Each row is followed by roughly how far along a hidden order it lies, from 0 to 12. A new part has a new order.
[ 26.7 -58.3  40.2 -43.7 -26.4 -30.6  -8.7   5.1 -15.9  41.8 -14.1  56.8
  -2.2   8.9  -6.9  19.0]
9
[ 13.3 -60.7  27.4 -52.2 -32.1 -20.9  -8.3  -7.0 -13.8  28.0 -63.4  40.8
  -0.9   9.5 -42.6  -9.5]
1
[ 15.8 -63.0  34.1 -47.0 -30.1 -28.9  -6.8   0.3 -16.2  39.3 -44.9  37.3
 -12.5  -3.4 -19.9  21.3]
5
[ -4.2 -57.8  60.0 -47.4 -32.2 -10.2  -0.2  25.2 -16.6  56.0  -8.1  47.8
 -21.1   9.8  -9.5  52.1]
4
[  5.4 -60.3  53.2 -42.1 -26.7 -15.3  -0.5  14.9 -21.1  59.4 -11.8  43.8
 -15.1  16.1   0.3  10.2]
10
[ 22.4 -52.6  24.9 -47.7 -28.8 -32.2 -10.6  -1.6 -15.2   5.9 -21.0  15.5
   7.9   1.3 -17.6  17.9]
0
[ 38.8 -53.7  14.4 -21.1 -18.5 -42.6  -3.2 -10.2 -20.7  53.3   1.6  16.9
  17.7  -8.3   6.4  29.9]
7
[ 32.8 -66.9   3.9 -56.2 -30.6 -45.7 -19.4 -34.9 -10.9   1.0 -36.9  32.5
  19.2  -3.9   4.5  13.5]
9
[ 14.0 -62.4  32.3 -50.6 -19.3 -27.3  -9.6  -4.7 -20.5  28.1 -22.9  40.0
  14.9  10.0 -14.4  16.6]
7
[ 11.0 -56.4  42.1 -43.8 -26.9 -17.5  -3.5  11.1 -18.4  50.4 -12.5  34.9
  19.8  14.1  -9.8  20.5]
5
[ 15.3 -51.9  35.3 -47.0 -28.1 -27.3 -12.3  -0.2 -14.4  39.6 -22.0  39.4
 -10.3  18.2 -12.8  19.9]
12
[ -6.8 -64.8  17.3 -87.9 -44.6 -19.4  -8.4 -20.8  -6.6 -24.1 -42.9  35.9
  -7.0  20.3 -36.3  -7.3]
2

Part 2:
[-11.3 -31.0  -7.3   6.0 -10.5   9.5 -21.5  -3.4  -7.5  15.0  -1.2  15.4
  11.4 -17.6   2.6 -59.6  23.1  25.8 -25.2 -24.9  35.4  22.8  -1.2   2.2
  30.5]
6
[ -1.7   0.2 -44.0 -15.8 -40.2  23.4 -44.1  24.0 -19.0  -4.2   4.3 -19.4
   4.0  -5.6  -8.9 -34.5  -9.6   9.3 -34.9  27.4  30.2  24.2   8.7  16.3
  33.0]
12
[ 38.7  23.9  -7.5 -20.9 -49.2  21.5 -39.1  14.3 -21.4   8.3   6.2   6.1
 -19.1   4.1 -17.2   4.8  -9.5   7.6 -25.0 -34.3 -24.8  43.8   4.8 -18.0
  16.4]
7
[ -1.7 -12.5 -27.2 -21.2 -23.2 -14.3   8.5   7.5 -14.2 -41.1   3.0   1.1
  21.2   6.2   4.4 -53.2  -7.3  -8.4  20.2   2.9 -26.3  27.7  -4.6  34.4
  17.8]
9
[-30.1 -28.2   3.1 -14.0   4.6 -57.7  21.8 -10.4  -0.3 -11.6   6.2 -11.1
  12.3  15.3   1.0  35.6 -24.6  20.6   4.4  18.7 -24.6   8.6  12.5   2.8
  20.0]
3
[-14.6   2.5   6.6 -14.7  11.5 -22.9  27.2   6.7  16.3  12.6  -9.1  -1.8
  11.1  12.3  12.6  89.8  -2.7   7.6  14.6  53.8  25.3  -0.5  15.3 -30.3
  16.4]
0
[ -2.8 -24.8 -20.4  -5.5 -12.6 -16.4 -19.0  23.1  -2.3 -35.6  -4.5 -41.4
   8.4  28.0   2.4  84.0  -7.8  26.1  16.3  49.9  64.5  35.9  16.9 -20.4
  32.0]
5
[-29.3 -73.0  43.4  30.4   6.0  -0.9 -15.9   8.2  19.2   4.9  36.9 -23.7
  13.5  11.2 -17.5 -23.6   7.4  28.3 -20.3  62.6  16.7  -2.7   6.2  -1.8
  41.5]
5

New part:
[ -0.3  36.8  13.8  12.6   9.1   2.1  28.0 -14.5  39.0  33.1  45.4  -9.0
  22.6 -20.2  -2.5  -8.4  -0.9 -87.6  -8.0 -55.3  44.6]
9
[ 38.2  32.7 -21.5 -18.9  -7.5  10.3 -19.9  33.5  29.9  62.5 -10.1 -35.1
  10.6   0.1  11.4 -41.7   5.9 -14.1  18.6 -25.1  31.1]
2
[  5.2   0.1   6.1 -42.1  16.4  15.1   1.2  -7.3  38.8  16.6  38.3  -6.3
  14.5  10.8   9.6 -40.1  36.1 -22.6  16.7 -15.9  -9.9]
12
[ 15.3   7.8  11.6 -31.7  14.3  11.7  -0.8  -6.3  24.8  24.8  20.1 -15.5
  11.0   5.5  14.5 -31.1  21.0 -23.7  14.0 -13.1   2.7]
8
[ 25.9  17.3 -36.9  -8.2   4.6   8.5 -22.9  40.9  19.2  39.6 -10.1 -18.6
   0.7   7.5  22.9  -1.7   5.5   7.7  -3.8 -18.5  18.8]
0
[  0.3  32.9  31.0  10.9  17.5   4.0  24.1 -25.6  34.2  25.0  48.0  -5.3
  25.5 -22.2   5.8 -20.8  -4.6 -65.2 -15.3 -57.3  32.1]
11
[  3.2  21.3  -0.6  20.8  13.3   0.8   8.5   1.8  13.6  27.1  10.9  -4.7
  18.6 -15.4   3.4  10.7  -8.8 -42.4 -20.7 -39.7  32.4]
2
[-13.8  16.5 -29.1 -15.5  -7.0  13.4  16.3  16.6  60.9  22.7  52.6   3.9
   5.3   7.1  -9.0   3.7  38.9 -74.0  24.6 -23.7  15.8]
12
[ 15.1  12.0  -7.2 -22.3   9.3  10.8  -9.5   9.1  28.2  27.5  14.5 -13.0
   6.5   6.3  15.9 -17.3  18.2 -19.3   7.5 -18.2  11.1]
6
[-17.8  13.8   8.8  31.3  20.3  -1.8  19.3  -5.7  17.9  14.7  28.1  10.0
  16.7 -18.6  -0.6  22.2  -2.4 -65.7 -30.5 -49.1  36.5]
4
[ -1.1  22.4 -17.9 -22.7 -13.0  14.4  11.2  13.9  54.7  35.3  40.5  -7.4
   3.3   4.6  -7.1  -9.4  34.7 -79.0  39.2 -13.2  26.8]
11

[-43.0  26.0  -5.8  10.7   1.0  30.7   0.4   2.0 -10.9 -22.2  -2.9   2.1
  -6.3 -33.2 -21.3   6.2 -10.9  13.5  -0.4  -8.3 -43.1  -5.0 -14.8 -24.6
  10.6  33.3]
10
[-42.0 -31.3   5.2   5.8  13.1  38.1 -41.3   3.3  10.1  -8.2 -17.8  -6.5
  -1.7  13.7  12.6  -4.8  16.8 -17.8 -44.4   0.5  -8.7 -14.8  23.0  52.8
 -11.3   8.3]
6
[-76.7 -58.3 -13.5   0.4  17.4  31.5 -55.6  -0.5  13.7  11.6 -10.9  -4.4
  -1.6  33.3  41.0  -3.5  30.9 -10.9 -61.1   4.2   6.1 -18.9  28.2  67.6
 -30.4  -0.2]
5
[-58.0   2.2  32.8  -7.3  12.4  18.0  -1.8  39.5  23.5 -10.5  16.8   4.5
  -0.5 -26.1  45.3  32.0   4.2  -8.5 -14.6  -6.5 -31.1  13.1 -25.6   0.8
 -11.9  11.4]
12
[-29.4 -27.3 -28.0   3.4   5.9  30.5 -26.5  -4.9  -2.0  -0.9 -13.3  -6.1
  -6.7  12.0 -16.7  -3.9  14.5  -8.1 -25.2   1.8   9.5 -26.1  10.3  31.4
   0.0  14.4]
6
[-55.8 -42.3 -41.8  10.0   5.0  28.3 -61.1 -43.2   2.6  14.5   0.2  -7.3
   0.4  58.3  -1.6 -18.0  27.5  -6.3 -48.0   9.2  34.4 -41.2  37.4  61.0
 -12.1  -6.4]
1
[-46.9 -51.5 -49.4  11.9   4.3  29.4 -70.6 -37.1   5.8  14.9   2.1  -6.3
   0.5  64.7  15.0 -20.0  36.9  -0.6 -54.8   7.4  50.4 -41.1  48.9  51.5
 -19.9  -7.6]
0
[-77.5 -79.0 -50.9 -13.0   9.4  58.0 -53.6 -25.8  11.0  42.1  10.1  -7.4
  -7.4  67.2 -13.2  11.6  33.6   3.7 -42.6  10.7  48.9 -44.3   0.9  43.5
 -29.0  -4.0]
4
[-37.8  14.9  20.9  -4.7   3.7  18.0  23.2  20.3   8.2 -20.8  12.1   0.6
  -5.1 -34.8  10.4  31.6 -10.7  -1.9  24.0  -5.5 -28.0  17.5 -39.4 -19.3
   0.8  15.2]
12
[ 26.7   7.6  40.3  17.3   2.4 -22.9 -19.8   7.5  25.1 -43.7  42.3   7.7
  15.4 -28.9  65.8   8.1 -33.4 -39.7 -18.0  -6.2 -26.4  27.1  17.0 -27.2
   7.4 -11.6]
9
[-30.2 -46.6 -40.7   7.9   7.7  11.6 -51.6 -28.0   2.4   3.1 -13.2  -9.2
  -3.7  43.8 -11.6 -21.6  19.1  -9.4 -60.0   7.2  31.6 -38.1  35.8  38.6
  -4.9   0.0]
2
